[ 211 -145  -86 -252  -14  172 -175  137  547  -47  282  168 -244  122
  -98 -110 -246  293  101  -96   18  340  272 -349   55 -273   38 -189
   34  -66  213 -154  400  242 -154  319 -193 -123  598  -30 -345]	5
[ -96  102   51 -271   24  -31   19  -38  139  117  -38 -223 -267   30
  -74   39  303  259  146  289 -234   73   91 -138 -288  -78 -267   90
  -49 -398   55  -82  428   -9  100 -161  146  220  176  393  126]	11
[ 149   11 -107 -311 -137  258 -318    7  565  -82  -55  137  -98  398
  -29 -204 -328  105  154  -65  150  441  331 -245  382 -238   29  -93
  -99 -111   46  -92  178  187 -124  328 -161   11  675 -127  255]	6
[-168  -70 -193 -110 -287  -15  -43  187    3 -431 -321 -120 -202   84
  208  193  -32   24  176   97  113  -90   77  107   97 -154  -58  -82
 -157  279  135  -16 -285   43  -94  -90  215   40 -391 -183   17]	9
[-205  -11 -132  -15 -364   11  -77  146  158 -293 -210  -47 -408   72
   48   84  -99   81   44  177   80  -35  157  -87  136 -149  111 -153
 -228 -110  144  -79 -174 -101 -322   16  170  250  -71 -223 -134]	5
[ 117 -159  169 -147 -173  -93  131  139   20  -24 -147  -83 -539  122
 -192  -55 -265    8 -352   50  -72  209  -72 -209  126 -368  274 -214
 -291 -364 -323  114  114   53  -51   -1  147  -43   94  -40 -112]	8
[-211 -140 -225 -168 -226   -3  -10  142  124 -334 -229 -100 -382   36
  108  132  -78  233  127  222  -61    9  169   33  117 -203   67  -90
 -275   54  202  -25 -209   33 -217    0  174  199  -57 -232 -169]	4
[  -5  -40  139   86   64  550  286   10 -458  -70   72  120   14 -270
 -327   11  176 -158   58 -362 -205 -231 -105   71 -454  173  -16  168
  -22   15 -134   68   93  -35   20 -313  358 -507 -246  178 -143]	6
[ 112 -195  147 -202 -138   14  138  168  198  137   12  189 -583   80
 -360 -131 -273  171 -249   -1  -83  146  -28 -322 -209 -305  245 -206
  -69 -265 -225   18  282  -52 -123   65   21 -127   16  -16 -330]	1
[ 160 -154  103 -280 -247 -142  -49  182  236  -56 -142    1 -448   77
 -129  -91 -162   29 -357   44    8  255 -109 -336  124 -329  162 -213
 -145 -336 -149  -26  152  -41  -62   70   58   56   59  -47  -94]	6
[ 145 -102  143 -155  -59 -152  193  147  -32  -43 -207   83 -269   49
 -154   68  -43   33 -527  -62 -119  107 -132 -106   85 -281   60 -165
 -211 -157 -321   18   45   65  -75  -21  162 -190 -108   30  -58]	7
[ -74   19  195 -194  295  -79  156  -60  -21  203  132  -57 -272 -122
 -204  159  506  370  -10  224 -539  -46   48  -23 -507  -30 -232   68
  -90 -291   36   15  594  131   49 -211  221   34   34  506 -192]	2
[ -86   72  240   35  250  473   -4  122 -177  304  151   -4 -220   57
 -192  -73  178   27  347   50 -267  -41  -93 -157 -289 -109 -424 -118
  292  180   31   20 -464 -245   46 -284 -129 -135  -94  -59   80]	10
[ 200 -107  -79  131  -13  -53 -140  211  138   24  169 -169 -270 -175
  148  -20  100   28  548 -201  221   27  -42 -265   91  205   -1  -63
   84 -174  259 -171  277  -28  -53  -44   79 -159   56  366 -403]	0
[-140  -49  226  -32  138  181 -167   95   95  173   38  -41 -266  170
  -63    6  172  147  134  166 -184   21  -68 -173  -95 -226 -269 -115
  142  -17   71 -280 -371 -234  -44 -132  -44   31  107 -104  221]	7
[  -1    1   81   -5  275  132  -75    8 -118   98 -122 -277 -144  130
  -12   19  230   48    9  175 -216   93 -102   29   60 -253 -368    1
  -87   99 -101 -166 -285  -76   26 -212   24  -28   94   -6  337]	0
[-215   51 -286 -115 -206   81   30   72 -105 -385 -395  -38 -244  189
  173   68   83   48  212   86  105   -6  181  142  171  -49 -118  -56
 -290  186   -1   33 -369   33 -199  -76  240  119 -239 -148  215]	4
[-130  175  159  -49  306  615  -63  109 -199  132 -125  -87  -43  106
 -209  -36  157 -205  478  144 -269   28   11  -56 -222   71 -455  -50
  375  350  -83  119 -675 -201   85 -213    2 -151 -281  128  346]	5
[ -91   -5  207 -116  167  286  -93  128   63  234  186   95 -238  163
 -176   -2   79   36  140   63 -278   19  -38 -214 -240 -141 -392 -106
  239  131  111 -144 -285 -207  -28 -174  -85  -20   21  -57   36]	0
[-173  -25  220  -42  441  223  -25  148 -221   72  114    3 -236 -128
 -228  126  443  125 -165  111 -528  -74 -142  -56 -305 -118 -315  -81
  133  295   10 -162 -221    2  -35 -270  120  -66 -155  133  -51]	2
[-186 -184 -123  -64 -360 -183  -99  160  238 -342 -131  -10 -494   98
  198  113 -183  211   22  121  138  -10  176 -129  129 -207   49 -130
 -316 -111  262  -43  -62   73 -327   29   67  265   20 -337 -156]	4
[ 243  -50    2 -320   77  191 -143  122  230 -198  -19  224   -1   74
  -76   48   28  166 -166  -10  -92  294  234 -184  112 -117   15 -111
  -94  254  131 -119  228  332  -83  217   53 -218  327  121 -230]	8
[-194    5  137 -196    4  175    7  -44  244  322  227 -192 -427  193
 -118  -73 -120  247  556  202 -145    9   21 -189 -378 -248 -109   39
   26 -567  201   31  475 -148   69 -116  -39  109  123  216   -9]	1
[ 151 -134   27  163  -77 -227 -143  179  334   82  343  -82 -351 -278
  -34   72  -77  134  229  -65   84    7  -39 -311  188  123  237  -51
    1 -337  310 -453  401  -58  -28   44  119  -33  313  312 -588]	3
[-155   68  197   13  201  411  -67  111   37  250   -9    4  -20  259
  -93  -74   68 -106  514    9 -125   44  -45 -134 -149  -34 -489  -32
  373  213   23   -9 -614 -224   60 -214 -148 -167 -167  -45  411]	4
[-132  -38  152 -171   65 -313   89 -104  151  177  241 -146 -360  -53
  -14  264  294  453 -187  266 -290    5   11 -124 -267 -243 -106   19
 -196 -558   66 -233  734   28   69 -152  174  263  350  320  -77]	11
[-101 -158 -135  -64 -275  101  -55  168  145 -262 -204   -2 -368   64
  138  110  -39  132  199   72  155  -36  112  -22  114 -144 -111 -108
 -187  115   69  129 -264  -24 -229  -34   54   94 -194 -247  -14]	11
[ -86    6  125 -277  165  296  114   21   64  385  107  -42 -304  118
 -179   45  132  136  463  102 -346   20   26  -70 -474  -53 -224  120
  106 -238   24   98  399  -52  172 -176   13  -87   -3  405  106]	8
[ 164 -241  153 -220  -73 -266   19  168  175  -63  -73  138 -536   22
 -218   40 -109  114 -526   33 -144  102  -90 -210   71 -304  237 -167
 -228 -258 -220  -46  311   55  -43   97  141  -41   78   27 -244]	9
[ -47    6   84   34 -193  469  105 -122 -363  -88  -12  127  -28  -94
 -166  108  144 -185 -269 -257  -45 -126  -97   20 -102   34  197  148
 -383 -375 -224  -75  233 -181 -135 -254  409 -319 -153   61  105]	1
[ 110  107   66 -198  -98  -10  106  -19 -230 -339 -557 -187  -33   85
  -61  -14  220   44 -463  114   33  169 -120   -6  334 -280  -25 -160
 -362 -105 -458  141 -307  105    8 -109  374  -78 -311  102  330]	3
[ 255  -44  -18 -357   23  365 -193   65  440  -96  122  203  -50  193
 -155 -128 -238  195  111  -59   -2  347  242 -174  138 -257   73 -140
  -38   83  104 -105  238  246  -33  334  -86 -195  517  -20 -136]	2
[-157  102   -6 -392   14   45   60 -121   67  106 -128 -226 -183  138
  -69   89  213  267  181  227 -196   23   95   15 -182 -100 -118  114
 -106 -419  -30  -57  392   -4  168 -210  216  130  101  394  314]	7
[  65    1  -97  237  -60 -306 -143   92   44 -124   89 -344 -117 -154
  200  151  231   38  160 -126  270   92 -119 -182  325  117    7  -10
 -110 -199   13 -397  283   81   87 -123  261  -81  124  301 -112]	3
[-153  -86 -235 -169 -528 -306 -226  -12  349 -308 -236 -185 -326  209
  351  196 -247  110 -119  265  276  143  138   10  382 -284   49  -28
 -404 -214   89 -238  -84  -56 -114   53  100  448  210 -381  322]	6
[  54 -178  175  -66   60  677  143   71 -217   53  145  312 -227 -279
 -364  -73   59 -173   97 -405 -222 -152  -52  -92 -499  149  116  162
  -93 -149   60  231  280 -116 -126 -187  173 -350 -145   96 -353]	11
[ -45  100   42 -313    7 -244   15 -167  110  -84 -143 -363 -131   70
   -9  181  553  302 -226  376 -159  116   10  -32  -37 -213 -214   95
 -375 -530  -53 -261  453   43  175 -185  322  315  209  411  403]	5
[ -78  -24  102 -211  146 -121   86  -54  124  267  186  -39 -407  -37
 -112  101  235  293  -16  201 -321   46   31 -117 -390  -54  -75  117
 -132 -483  145  -67  724   24   73 -146  108  116  209  385 -238]	5
[ 149  -96   97 -216 -192 -285   42   43   -4 -185 -272 -104 -299   -2
 -122   25   56   41 -635   35  -80  215 -141 -204  218 -318  125 -168
 -360 -253 -417  -99  134   78    7  -35  201   31   33   62  103]	11
[-125  161  123  -96  108   78 -169  -14 -177  -28 -284 -298  -41  194
   33  177  416    7 -155  204 -304   89 -134   88  298 -245 -344  -28
 -130   82 -270 -383 -422   -1  141 -286  261   66   95   47  697]	2
[-167  -31 -146  -83 -282 -130  -47  151   63 -443 -361  -46 -354  -88
  141  217  231  191  -40  202   72  -88  137  -42   75 -115  -92 -114
 -283  159  154   -9 -124   19 -258  -64  263  265 -232 -136 -136]	11
[-142   78 -142 -218 -341 -220  -62  -11  -85 -492 -587 -202 -216  181
  284  221  223   76 -150  260  155   57   69   94  457 -255  -86  -44
 -510   33  -67 -125 -227   89  -69 -176  395  140 -164  -67  447]	8
[-138  104  150  -77  192  509  -86  135 -104  171  -66  -77 -103  293
  -77  -67  149 -139  556   69  -93   22  -89 -134 -201  -31 -566  -71
  345  269  -52  -50 -635 -291   96 -227  -77 -161 -283   55  476]	10
[-144  -14  204 -167   62 -188  106 -138  166  307  242  -34 -358   28
  -69   69  197  339  108  169 -216   34   39 -137 -349 -192   -2   24
  -84 -601  139 -106  631  -85  122 -151   81  162  332  216  -31]	7
[ -89   43  210  -35  128  241  -96   99  -85  116  -92 -184 -180  234
   14   11  306   88  204  189  -88   69  -97 -105  -43 -272 -399 -108
  119   33  -19 -214 -477 -159   20 -298   66  -97  -34   29  404]	8
[ 153   10  146 -164  -46  245  225  155  -58   35  -89   82 -283   83
 -253 -248 -192 -129   58  -54   97   35 -123 -182 -157  -92  -81 -175
  122   -8 -232  297 -113  -83   25   37   21 -139 -379   83  -24]	3
[ -90   38  184 -120   64  470 -156  158   58  188   56 -122 -119  271
  -97  -75   18  -77  448  165 -116    4  -91 -131 -131 -256 -457 -121
  371  148   11  -49 -523 -258   92 -147 -169  -91 -110 -139  430]	9
[-169  137 -176 -235 -332  120  -33   82   20 -318 -509  -79 -214  283
  139   72  -89  -83  224  179  133   46  152  124  339 -103  -64   -9
 -304  192   11   58 -351   13  -82  -43  251  165 -189 -170  344]	8
[  68  -32  106 -161 -231  182  101  117   44   -7 -149    6 -318  297
 -164 -140 -278    5  -45  -41  111   39  -43 -224  119 -182  -43 -241
  -42 -240 -310  111 -216 -115 -118   35   16  -10 -155  -17  153]	6
[ 110 -122   43 -164 -111 -111  112   98  -26 -152 -260 -122 -375  103
 -110  -49 -181  -55 -373   29   43  201 -170 -139  130 -274   64 -134
 -212 -115 -446   50   -7   -4   76   14  146 -101 -158   17  144]	6
[-187 -132 -139  -53 -421  -88  -87  126  209 -260 -162   10 -395  231
  229  141 -198  132  175  111  258   -3  131  -56  230 -189  -33 -116
 -219  -59  119  -11 -174  -85 -211  -21   79  144 -114 -367   36]	6
[ 186  -28  -47 -292  216  358 -135  131  163 -325 -184  154   53  135
 -131  -23  139  195  142  -60   38  199  250 -104  139   54 -189  -30
  -15  509   26  -56   57  329  -62  200  147 -254  145  108   13]	6
[-119   31  222 -122   97   77 -234   37  144  167  156 -102 -360  118
 -143  -52   95   56  -72  252 -246  108 -128 -230 -193 -344 -254  -61
  -10 -195  107 -348  -71 -268  -47 -111  -45  158  260  -98  171]	10
[ 192  -77  -67 -314  111   91 -199  105  267 -235  -99   60  -80   39
  -87   42  205  225 -200   57 -117  306  177 -175  180 -128  -20  -92
 -144  153   38 -275  285  340 -150  176  136 -149  418  182 -122]	5
[-197   53 -200  -54 -115  227   73  186 -189 -377 -371   64 -186  -16
   53  156  163  147  254  100  -27 -119  221  107  -67   35 -149 -120
 -111  468    4  246 -421   47 -287  -79  211  -36 -569 -174  -46]	4
[ -84  115   15 -364  157   18   85 -164  -69  -28  -60 -256 -106   11
  -55  182  462  316   19  284 -288   25    4  105 -158  -81 -239  111
 -271 -350  -93  -43  275   39  162 -209  379  105    0  497  264]	4
[ 174   -7  -67  241  -38 -192  -84  111  -22  -43  172 -274  -64 -103
  253  172  178  128  158  -78  235    5 -116  -59  353  174   22  -38
  -80 -224    5 -383  193  -10   85  -86  261 -212   94  375 -219]	10
[-199 -140 -192  -10 -428  -15  -80  150  252 -192  -73   64 -466  229
  187   12 -347  152  374  107  256    3  203 -158   75 -198    7 -153
 -109  -69  222  101 -132 -103 -267   67  -76  111 -149 -412 -208]	1
[-109  154   87 -290  -18   49   -9 -156  236  281   -8 -154 -218  153
 -100  -33   51  145  446  190 -120   57   98 -168 -272  -98 -213   80
   75 -535   87   39  384 -147  129 -138   -6  139  146  336  218]	5
[-122 -162  286  -84  221   -3  -79  146   54  279  305   13 -438  -15
 -166  190  200  193  -91  166 -347  -23 -178 -205 -266 -348 -211 -102
   78  -46  191 -342   43 -108  -40 -278  -30  -54  192   25 -161]	8
[  78  -71  160 -116 -370 -100  142  186  235   49  -87  -78 -363  306
  -94  -79 -353   18  -35  -61  214  162  -82 -348  247 -356   73 -245
  -59 -400 -194  -43  -26  -56  -36   -7   37  -53   86 -124   60]	8
[ 128 -145  195  -25   68  218  171  -56 -305   93  242  291 -258 -360
 -274   55  301 -122 -296 -320 -238 -157 -186  -29 -408   54  126  158
 -283 -296   30   -3  515 -140   -7 -277  264 -288   16  127 -378]	10
[  -1  103   30 -175 -367   68   81  122  138    0 -367   31 -251  379
 -197 -252 -290 -224   94  -78  212  218  -13 -277  161 -250  -11 -180
   37 -260 -341  143 -221 -128    0  -51  -37 -111  -28 -135  378]	10
[-141   88   86 -240 -101 -329   93 -148  130    0   61 -272 -140  169
  144  204  298  327 -156  241  -97   30  -29  -96    9 -274 -178   38
 -217 -676   53 -327  481   -2  219 -173  299  242  269  334  264]	9
[ 132   93  -96 -404  147  385 -201   46  215 -308 -184   -4  106  235
 -139 -106   65  100   55  -39   22  287  230 -123  232  -61 -118  -54
  -79  374  -12 -137  107  363  -35  203  147 -135  362  141  123]	9
[ 308   70  -85 -336  127  198 -176   66   46 -377 -409  -35  256   88
  -13  112  308  233 -271   54  -25  278  168   79  417 -135  -72  -37
 -265  359 -167 -170   44  435   20  159  243 -145  280  161  239]	11
[ -65   24   50  -88 -192  219   73 -159 -188 -274 -230  -97  102  -29
 -180  123  270 -312 -256 -202   65    8 -118   -1  115  -21  121  203
 -425 -392 -274 -248  108 -102   85 -274  496 -178  127  117  504]	9
[-133  168   14 -236  -74  203   67  -56  274  281   83 -114 -177  304
  -93 -108  -62  106  590   72  -32   47  124 -226 -329  -72 -241   58
  130 -457  176    1  301 -163  249  -91 -130  134   92  338  175]	9
[ -90  -37  209   -9   83  303 -112  194  117  210   96  -70 -223  230
  -50  -64  -15   76  400  123 -159   38  -10 -220 -109 -158 -351  -92
  266   60  100 -105 -401 -202   38 -151 -162 -106 -124  -89  209]	9
[ -46   18   71  -46 -159  512  118  -92 -312  -31  -54  157  -57  -46
 -238   26   71 -186  -26 -358   12 -139  -65  -33 -201   64   17  131
 -249 -221 -180   46   61 -210 -119 -288  249 -266 -199  -38  134]	6
[  30  -94   47  152   -4 -421 -139   96  128   86  424    0 -383 -408
  -98  171  277  188 -285   -7 -201   49 -111 -363   75   88  293  -49
 -226 -354  227 -560  688   -8  -46  -67  122   38  480  272 -666]	10
[ -47 -109  255  -67  270    2 -195  121   17  153   44  -13 -355   -9
 -145  139  430  127 -244  178 -352   64 -153 -163 -142 -210 -274  -54
  -36   27   34 -293  -69  -76  -74 -226   50   29   94    7   32]	5
[-129  129  171 -157   88  -96 -147   -7 -117  -58 -263 -320 -223   48
   -8  159  492  143 -335  251 -251  131 -168  -65  154 -343 -315  -40
 -246 -102 -166 -402 -216  -22   42 -356  320  182  176   96  477]	11
[-152 -117  102 -339   -6 -331  -50 -171  303  159  275 -152 -375   32
  -59  245  142  399 -216  252 -296   72  -51 -125 -221 -360    2   92
 -257 -734   49 -290  899   61  116  -72  181  247  466  274   30]	3
[ -34  -79   66 -269   62   49   27   -6  247  202  118 -173 -293   -5
  -92  110  218  260  182  215 -278   -3   76 -158 -328  -98 -160   77
   -8 -499  161  -84  544  -32   36 -107   93   95  224  427  -66]	9
[  33 -132 -160  155 -234 -363 -203   64  301  -46  343 -196 -275  -18
  241  116 -119  100  180  -82  436   66 -129 -227  405   70  162  -14
  -86 -411  104 -556  427 -121   94   21  109  -47  315  211 -174]	6
[ 213  -15  -59 -345   14  184 -190   40  322 -265  -78   76   10  135
  -77    9   -5  208  -93   60  -33  343  201 -129  223 -257    8  -64
 -160  186   34 -204  307  323   68  280  100 -137  444   19   -4]	3
[ 182 -471  307 -158   42 -249  139  210  218  166  357  280 -662 -287
 -316   79  -90  164 -606  -49 -338   36 -140 -334 -419 -202  325 -218
 -124 -388   51  -14  546   63 -168   36   -6  -66  170  193 -781]	7
[  42   -5 -136  136 -114 -222 -189   43  128 -136   69 -366 -131  -49
  218   46  106   34  252  -35  337  100  -54 -173  442  160   74   -9
 -145 -255   77 -441  152   13   72  -90  194    8  256  309   24]	4
[  -5 -119  191   72 -113  498  194  -54 -156   62  234  140 -236 -180
 -249 -137  -59 -179  147 -368  -54 -129  -74 -129 -362    8  134  100
  -79 -447   63   73  261 -205 -104 -219  270 -307   10   15 -264]	3
[  54  -19  -50    1 -260 -291 -301   14  436  -70  131 -351 -224   48
  230  172 -169   82  197  -60  446  217  -70 -290  575  -34   96    4
 -216 -475   51 -533  239  -87  157  -37  192  120  456  195  119]	11
[-116  185  127   12  373  603   60  141 -274  203  -29   87  -58  137
 -220 -156  280  -58  558   38 -228  -89    3    5 -345   98 -520  -63
  422  485   26   42 -687 -215   58 -271  -50 -231 -364  136  211]	4
[ -54   36  235  -73  215  259  -35   98 -183   97   35  -18 -124   35
  -87   37  406   12  108  121 -311  -41 -145  -57 -172 -120 -448  -85
  199  120  -39 -115 -421 -185   58 -270  100 -138 -159  104  300]	10
[  -2  -23   96   36   16  289  142  -97 -394 -232   30  120  -58 -236
 -177  184  415 -147 -558 -261 -172 -146 -164    4 -121   58   94  122
 -463 -269 -179 -146  362  -58 -140 -169  480 -204  -80  167  -90]	5
[ -60   16   52 -328  -92 -271  -30 -210  193  127  -77 -324 -215  158
   64  187  252  303  -84  350 -141  121   -4  -68   29 -237 -128  129
 -366 -564  -42 -255  620   -4  150 -163  215  236  241  310  317]	1
[-139 -101  -79  -76 -231 -140   16  107   82 -311  -74   57 -430  -11
   91  172  108  235  -94  243  -91  -67  156   15   89 -167  -42 -192
 -302  -70  178   44 -179   50 -309  -36  228  203   -6 -135 -299]	4
[-109   17 -131  -46 -380  141   26   81  -40 -356 -382  -53 -167  206
  194   -8  -68   20  271  126  182  -43  195   16  218  -29 -132  -93
 -167  164   82   96 -421  -12 -142   -8  176  122 -284 -292  101]	3
[ 116  -18  -37 -216   14   -1 -154  -10  276 -213    2  194 -179   57
 -136   31   95  301 -216   55 -192  266  293 -185  161 -206   82 -116
 -237  -12   66 -276  441  289 -124  183  115 -108  608  128 -195]	6
